Below is a small trained network, with its code and all its weights. Each question gives an input and a class and asks what happens when units are switched off, that is, made to give their printed mean instead of their output.

import numpy as np


def w(rows, s, z=0):
    codes = np.array(rows[::2]) - 128.0
    scale = np.full(codes.shape[1], s)
    scale[-1] = z or s
    return codes * scale


def f(y):
    return y / 2 * (1 + np.tanh(0.7978845608 * (y + 0.044715 * y**3)))


def log_softmax(a):
    a = a - a.max(-1, keepdims=True)
    return a - np.log(np.exp(a).sum(-1, keepdims=True))


def net(x, mask):
    res = np.array(x, float).reshape(1, 3) / 4 @ E
    y = f(res @ A[0][:, :-1].T + A[0][:, -1])
    res = res + np.where(mask, y, B[0][:, -1]) @ B[0][:, :-1]
    return log_softmax(res[-1] @ U[:, :-1].T + U[:, -1])


A, B = {}, {}
E = w([
[104,17,141,204,191,130,132],'x0',
[218,94,172,141,111,6,196],'x1',
[30,159,197,158,62,185,213],'x2',
],0.014)
A[0] = w([
[131,114,105,127,118,180,109,60],'neuron 0',
[138,208,122,132,80,119,121,53],'neuron 1',
[250,65,57,63,162,48,85,216],'neuron 2',
[162,165,107,98,46,117,107,92],'neuron 3',
[121,144,119,87,78,101,91,70],'neuron 4',
[177,94,143,88,97,128,139,53],'neuron 5',
[88,146,218,170,38,111,230,111],'neuron 6',
[59,114,33,137,107,211,103,196],'neuron 7',
[109,36,168,181,179,148,107,10],'neuron 8',
[161,148,47,118,184,144,111,108],'neuron 9',
[117,119,30,123,108,168,103,59],'neuron 10',
[81,137,150,134,116,168,160,45],'neuron 11',
[168,91,111,84,155,113,83,54],'neuron 12',
[216,134,182,156,112,34,147,81],'neuron 13',
[107,47,122,196,224,93,92,137],'neuron 14',
[117,129,74,66,203,106,127,93],'neuron 15',
[83,149,121,82,186,143,27,84],'neuron 16',
[209,208,102,25,124,126,109,180],'neuron 17',
[143,135,183,123,152,88,141,47],'neuron 18',
],0.012,0.011)
B[0] = w([
[132,15,86,164,63,45,212,136],'neuron 0',
[47,130,89,220,143,78,142,150],'neuron 1',
[114,153,178,94,119,180,169,252],'neuron 2',
[109,152,87,191,171,110,116,163],'neuron 3',
[51,125,76,249,141,66,154,144],'neuron 4',
[112,14,33,222,56,61,211,137],'neuron 5',
[108,125,147,90,135,195,167,199],'neuron 6',
[161,106,128,55,155,129,122,198],'neuron 7',
[69,149,97,213,170,84,111,160],'neuron 8',
[82,95,138,149,88,184,199,167],'neuron 9',
[167,61,69,122,96,90,170,149],'neuron 10',
[99,56,84,227,59,110,221,148],'neuron 11',
[52,92,118,168,65,148,220,158],'neuron 12',
[194,65,41,72,127,85,129,189],'neuron 13',
[91,164,124,159,200,110,74,188],'neuron 14',
[57,90,160,167,50,160,209,155],'neuron 15',
[180,92,83,91,119,82,121,169],'neuron 16',
[83,165,122,143,213,121,95,215],'neuron 17',
[113,27,63,225,39,43,218,138],'neuron 18',
],0.017,0.03)
U = w([
[47,122,186,177,42,208,197,40],'0',
[57,176,118,248,217,35,91,59],'1',
[201,60,71,99,93,9,146,84],'2',
[165,219,230,24,228,211,64,230],'3',
[225,193,219,196,76,44,93,7],'4',
],0.017)

Each question gives the input, the list of numbers given to net, and the class t.
The units are the neurons (one row each of A and B). Each row of codes is followed by its name. A weight is (code - 128) times the scale printed after its matrix; where a second scale follows, it is the last column's (A, B and U).
mask holds one flag per neuron, in row order. A switched-off neuron (its flag False) gives its mean, the last column of its row in B, instead of its output. The means were averaged over made-up inputs and are rounded, as every weight is.
A unit's drop is (log p(t) with every unit on - log p(t) with that unit switched off) / (log p(t) with every unit on - log p(t) with every unit switched off).
The circuit of an input: a set's keep is (log p(t) with only the set's units on - log p(t) with every unit switched off) / (log p(t) with every unit on - log p(t) with every unit switched off). Starting from the 12 units with the biggest drops (on a tie, the unit counted first), units are removed one at a time, each time the one whose removal leaves the highest keep (on an exact tie, the one counted first), for as long as the keep stays at least 0.8.
circuit, biggest first: the units of the circuit, biggest drop first
most important unit: the unit with the biggest drop
top k neurons: the k neurons with the biggest drops, biggest first
drop of u: that unit's drop, to one decimal
input [4,-2,-4], class 0: top 3 neurons => neuron 17; neuron 9; neuron 2
input [-6,-5,5], class 1: top 3 neurons => neuron 2; neuron 1; neuron 9
input [1,-5,-5], class 0: circuit, biggest first => neuron 9
input [6,-8,7], class 2: circuit, biggest first => neuron 7; neuron 2
input [-4,-3,3], class 1: top 2 neurons => neuron 2; neuron 1
input [5,4,-5], class 0: top 4 neurons => neuron 2; neuron 17; neuron 12; neuron 3
input [4,-5,3], class 2: top 2 neurons => neuron 17; neuron 7
input [-4,-6,-7], class 0: top 2 neurons => neuron 9; neuron 15
input [-8,5,7], class 1: top 3 neurons => neuron 2; neuron 1; neuron 3
input [8,-7,-8], class 0: top 4 neurons => neuron 9; neuron 15; neuron 12; neuron 2
input [5,6,-6], class 0: top 3 neurons => neuron 2; neuron 12; neuron 16
input [6,-7,3], class 2: top 2 neurons => neuron 7; neuron 17
input [7,8,-2], class 2: top 2 neurons => neuron 13; neuron 17
input [3,-3,0], class 3: most important unit => neuron 13
input [8,0,6], class 1: top 2 neurons => neuron 8; neuron 2
input [0,7,5], class 2: drop of neuron 13 => 1.1
input [-6,-2,-8], class 0: drop of neuron 2 => 0.3
input [3,7,4], class 2: drop of neuron 13 => 0.7
